Here is a tiny trained network, its code and every weight. The questions are about switching its units off for an input and a class, where a switched-off unit gives its printed mean instead of its output.

import numpy as np


def w(rows, s, z=0):
    codes = np.array(rows[::2]) - 128.0
    scale = np.full(codes.shape[1], s)
    scale[-1] = z or s
    return codes * scale


def f(y):
    return y / 2 * (1 + np.tanh(0.7978845608 * (y + 0.044715 * y**3)))


def log_softmax(a):
    a = a - a.max(-1, keepdims=True)
    return a - np.log(np.exp(a).sum(-1, keepdims=True))


def net(x, mask):
    res = np.array(x, float).reshape(1, 8) / 4 @ E
    y = f(res @ A[0][:, :-1].T + A[0][:, -1])
    res = res + np.where(mask, y, B[0][:, -1]) @ B[0][:, :-1]
    return log_softmax(res[-1] @ U[:, :-1].T + U[:, -1])


A, B = {}, {}
E = w([
[58,132,100,140,91,77,50],'x0',
[173,62,33,75,153,103,70],'x1',
[136,180,119,120,156,205,17],'x2',
[152,139,73,116,135,186,145],'x3',
[212,224,128,148,192,28,134],'x4',
[113,70,108,72,152,89,142],'x5',
[186,164,89,134,155,173,171],'x6',
[43,179,2,140,150,103,208],'x7',
],0.0089)
A[0] = w([
[70,86,126,111,82,139,118,123],'neuron 1',
[136,142,102,123,128,121,100,188],'neuron 2',
[57,201,122,146,99,117,88,66],'neuron 3',
[134,115,173,100,156,122,124,186],'neuron 4',
[105,134,49,87,159,69,251,111],'neuron 5',
[167,169,126,113,130,237,177,95],'neuron 6',
[137,137,127,117,121,165,168,177],'neuron 7',
[160,143,40,89,193,97,91,112],'neuron 8',
[180,166,169,195,80,85,187,113],'neuron 9',
[160,120,235,104,122,73,117,153],'neuron 10',
[131,139,132,114,119,159,143,134],'neuron 11',
[90,75,126,119,118,153,140,134],'neuron 12',
[131,87,161,119,148,120,125,250],'neuron 13',
[103,101,116,94,94,125,136,79],'neuron 14',
[139,116,173,88,130,121,122,193],'neuron 15',
[78,158,145,148,122,123,108,147],'neuron 16',
],0.018,0.0021)
B[0] = w([
[64,65,141,115,135,106,152,195],'neuron 1',
[131,123,120,87,113,145,105,152],'neuron 2',
[55,209,105,88,145,150,102,189],'neuron 3',
[141,146,131,157,91,139,101,164],'neuron 4',
[142,197,113,164,1,99,225,252],'neuron 5',
[164,98,53,204,179,187,134,208],'neuron 6',
[128,120,94,159,139,140,127,160],'neuron 7',
[181,73,109,33,99,136,83,216],'neuron 8',
[151,116,161,73,220,65,184,205],'neuron 9',
[162,164,222,179,114,147,78,226],'neuron 10',
[130,130,104,158,134,134,120,145],'neuron 11',
[110,61,138,148,131,90,144,180],'neuron 12',
[112,126,160,148,105,149,117,168],'neuron 13',
[102,76,148,104,128,122,141,162],'neuron 14',
[132,141,124,168,97,141,76,170],'neuron 15',
[84,169,113,129,151,138,87,168],'neuron 16',
],0.027,0.019)
U = w([
[141,158,107,138,34,63,197,213],'0',
[24,191,106,90,151,135,81,118],'1',
[149,83,52,198,181,188,139,186],'2',
[191,75,101,21,70,131,62,201],'3',
[184,152,191,114,213,44,149,63],'4',
[155,126,254,184,111,112,44,140],'5',
[4,1,181,155,90,80,116,8],'6',
],0.0077,0.0017)

Each question gives the input, the list of numbers given to net, and the class t.
The units are the neurons (one row each of A and B). Each row of codes is followed by its name. A weight is (code - 128) times the scale printed after its matrix; where a second scale follows, it is the last column's (A, B and U).
mask holds one flag per neuron, in row order. A switched-off neuron (its flag False) gives its mean, the last column of its row in B, instead of its output. The means were averaged over made-up inputs and are rounded, as every weight is.
A unit's drop is (log p(t) with every unit on - log p(t) with that unit switched off) / (log p(t) with every unit on - log p(t) with every unit switched off).
The circuit of an input: a set's keep is (log p(t) with only the set's units on - log p(t) with every unit switched off) / (log p(t) with every unit on - log p(t) with every unit switched off). Starting from the 12 units with the biggest drops (on a tie, the unit counted first), units are removed one at a time, each time the one whose removal leaves the highest keep (on an exact tie, the one counted first), for as long as the keep stays at least 0.8.
circuit, biggest first: the units of the circuit, biggest drop first
top k neurons: the k neurons with the biggest drops, biggest first
drop when u is switched off: that unit's drop, to one decimal
input [3,-6,2,-7,5,6,-3,5], class 1: circuit, biggest first	(neuron 3)
input [-2,8,8,-7,-7,2,-6,-7], class 6: top 3 neurons	(neuron 1; neuron 12; neuron 14)
input [0,-2,3,8,2,6,-7,0], class 3: circuit, biggest first	(neuron 5; neuron 10)
input [-6,-1,-6,6,-8,-1,-4,-2], class 6: top 2 neurons	(neuron 1; neuron 12)
input [-2,7,-8,-5,-4,7,0,-5], class 6: top 2 neurons	(neuron 1; neuron 12)
input [-4,1,1,2,6,-4,2,1], class 2: top 2 neurons	(neuron 6; neuron 10)
input [-8,-1,1,-2,3,7,7,-1], class 2: top 2 neurons	(neuron 6; neuron 7)
input [6,-1,6,7,3,5,-7,3], class 1: top 2 neurons	(neuron 3; neuron 16)
input [3,-7,-2,5,0,6,2,-2], class 4: top 3 neurons	(neuron 5; neuron 6; neuron 10)
input [-1,5,1,-4,-7,-4,-4,-6], class 6: top 2 neurons	(neuron 1; neuron 12)
input [-1,-6,2,-5,0,1,4,-1], class 4: drop when neuron 9 is switched off	0.8
input [-3,3,0,3,5,2,-5,-6], class 5: drop when neuron 5 is switched off	0.0
input [7,-1,-5,7,-2,-4,-8,-5], class 6: drop when neuron 1 is switched off	0.4
input [-5,2,-5,-5,8,-6,4,-4], class 4: drop when neuron 9 is switched off	4.5
input [-3,2,6,-7,7,-5,-2,7], class 3: top neuron	(neuron 8)
